Below are the code and all the weights of a small trained network. Each question names an input and a class and asks about switching units off, where a switched-off unit gives its printed mean instead of its output.

import numpy as np


def w(rows, s, z=0):
    codes = np.array(rows[::2]) - 128.0
    scale = np.full(codes.shape[1], s)
    scale[-1] = z or s
    return codes * scale


def f(y):
    return np.maximum(y, 0)


def log_softmax(a):
    a = a - a.max(-1, keepdims=True)
    return a - np.log(np.exp(a).sum(-1, keepdims=True))


def net(x, mask):
    res = np.array(x, float).reshape(1, 5) / 4 @ E
    y = f(res @ A[0][:, :-1].T + A[0][:, -1])
    res = res + np.where(mask, y, B[0][:, -1]) @ B[0][:, :-1]
    return log_softmax(res[-1] @ U[:, :-1].T + U[:, -1])


A, B = {}, {}
E = w([
[130,123,129,138,113],'x0',
[132,138,120,134,103],'x1',
[23,174,244,84,51],'x2',
[7,75,29,114,123],'x3',
[175,53,140,1,68],'x4',
],0.0086)
A[0] = w([
[73,163,183,124,114,140],'N0',
[193,47,109,7,66,3],'N1',
[112,117,142,179,126,70],'N2',
[48,150,208,96,89,141],'N3',
[27,60,20,132,103,83],'N4',
[165,143,172,141,143,139],'N5',
[160,143,162,133,143,118],'N6',
[156,104,154,138,124,95],'N7',
[156,139,162,164,137,137],'N8',
[105,189,111,210,169,55],'N9',
[101,112,86,117,145,89],'N10',
[175,104,82,148,144,130],'N11',
[176,110,70,143,139,139],'N12',
[185,100,67,152,146,132],'N13',
[97,180,126,229,168,59],'N14',
[174,129,139,159,102,82],'N15',
[141,127,112,121,144,139],'N16',
[181,113,66,145,144,152],'N17',
[163,131,82,127,139,141],'N18',
[177,112,162,122,132,129],'N19',
[151,123,99,130,153,151],'N20',
[101,155,139,191,124,66],'N21',
[112,130,113,132,123,89],'N22',
[232,180,184,144,131,92],'N23',
],0.015,0.0032)
B[0] = w([
[105,93,169,137,105,206],'N0',
[252,140,80,117,122,244],'N1',
[148,130,125,111,116,152],'N2',
[94,71,185,143,89,243],'N3',
[59,197,101,135,202,254],'N4',
[99,161,125,125,144,179],'N5',
[103,147,116,128,142,168],'N6',
[116,141,112,137,136,152],'N7',
[108,145,117,131,139,174],'N8',
[209,134,100,115,122,216],'N9',
[99,150,114,138,125,168],'N10',
[110,113,162,140,87,202],'N11',
[107,98,175,121,108,206],'N12',
[106,93,181,130,99,220],'N13',
[211,121,92,107,122,224],'N14',
[99,133,118,140,149,163],'N15',
[121,128,139,129,112,152],'N16',
[105,83,165,130,108,215],'N17',
[109,105,150,129,114,182],'N18',
[109,156,107,124,146,176],'N19',
[115,118,143,138,104,174],'N20',
[166,119,110,118,116,176],'N21',
[121,142,120,129,131,141],'N22',
[56,164,98,135,182,232],'N23',
],0.032,0.014)
U = w([
[96,41,240,174,90,254],'0',
[64,210,122,164,236,84],'1',
[255,124,106,116,129,89],'2',
],0.0084,0.00065)

Each question gives the input, the list of numbers given to net, and the class t.
The units are the neurons (one row each of A and B). Each row of codes is followed by its name. A weight is (code - 128) times the scale printed after its matrix; where a second scale follows, it is the last column's (A, B and U).
mask holds one flag per neuron, in row order. A switched-off neuron (its flag False) gives its mean, the last column of its row in B, instead of its output. The means were averaged over made-up inputs and are rounded, as every weight is.
A unit's drop is (log p(t) with every unit on - log p(t) with that unit switched off) / (log p(t) with every unit on - log p(t) with every unit switched off).
most important unit: the unit with the biggest drop
top k neurons: the k neurons with the biggest drops, biggest first
drop when u is switched off: that unit's drop, to one decimal
input [2,-7,3,5,4], class 1: most important unit => N4
input [8,-5,-3,-8,-7], class 1: top 2 neurons => N23, N1
input [-1,5,6,-8,8], class 1: top 3 neurons => N23, N14, N9
input [4,-8,-2,-6,6], class 1: top 4 neurons => N23, N14, N9, N19
input [5,1,-7,2,-7], class 0: top 3 neurons => N1, N13, N17
input [5,-1,3,-7,-8], class 2: top 3 neurons => N14, N9, N4
input [-7,1,-1,-7,-8], class 2: top 4 neurons => N14, N9, N4, N21
input [-2,-2,2,6,7], class 2: top 2 neurons => N1, N23
input [-4,0,7,-1,-8], class 2: top 2 neurons => N14, N9
input [1,5,-4,7,1], class 1: drop when N4 is switched off => 7.2
input [0,-7,3,3,7], class 2: drop when N1 is switched off => 0.9
input [7,-3,3,7,-3], class 1: drop when N4 is switched off => 1.4
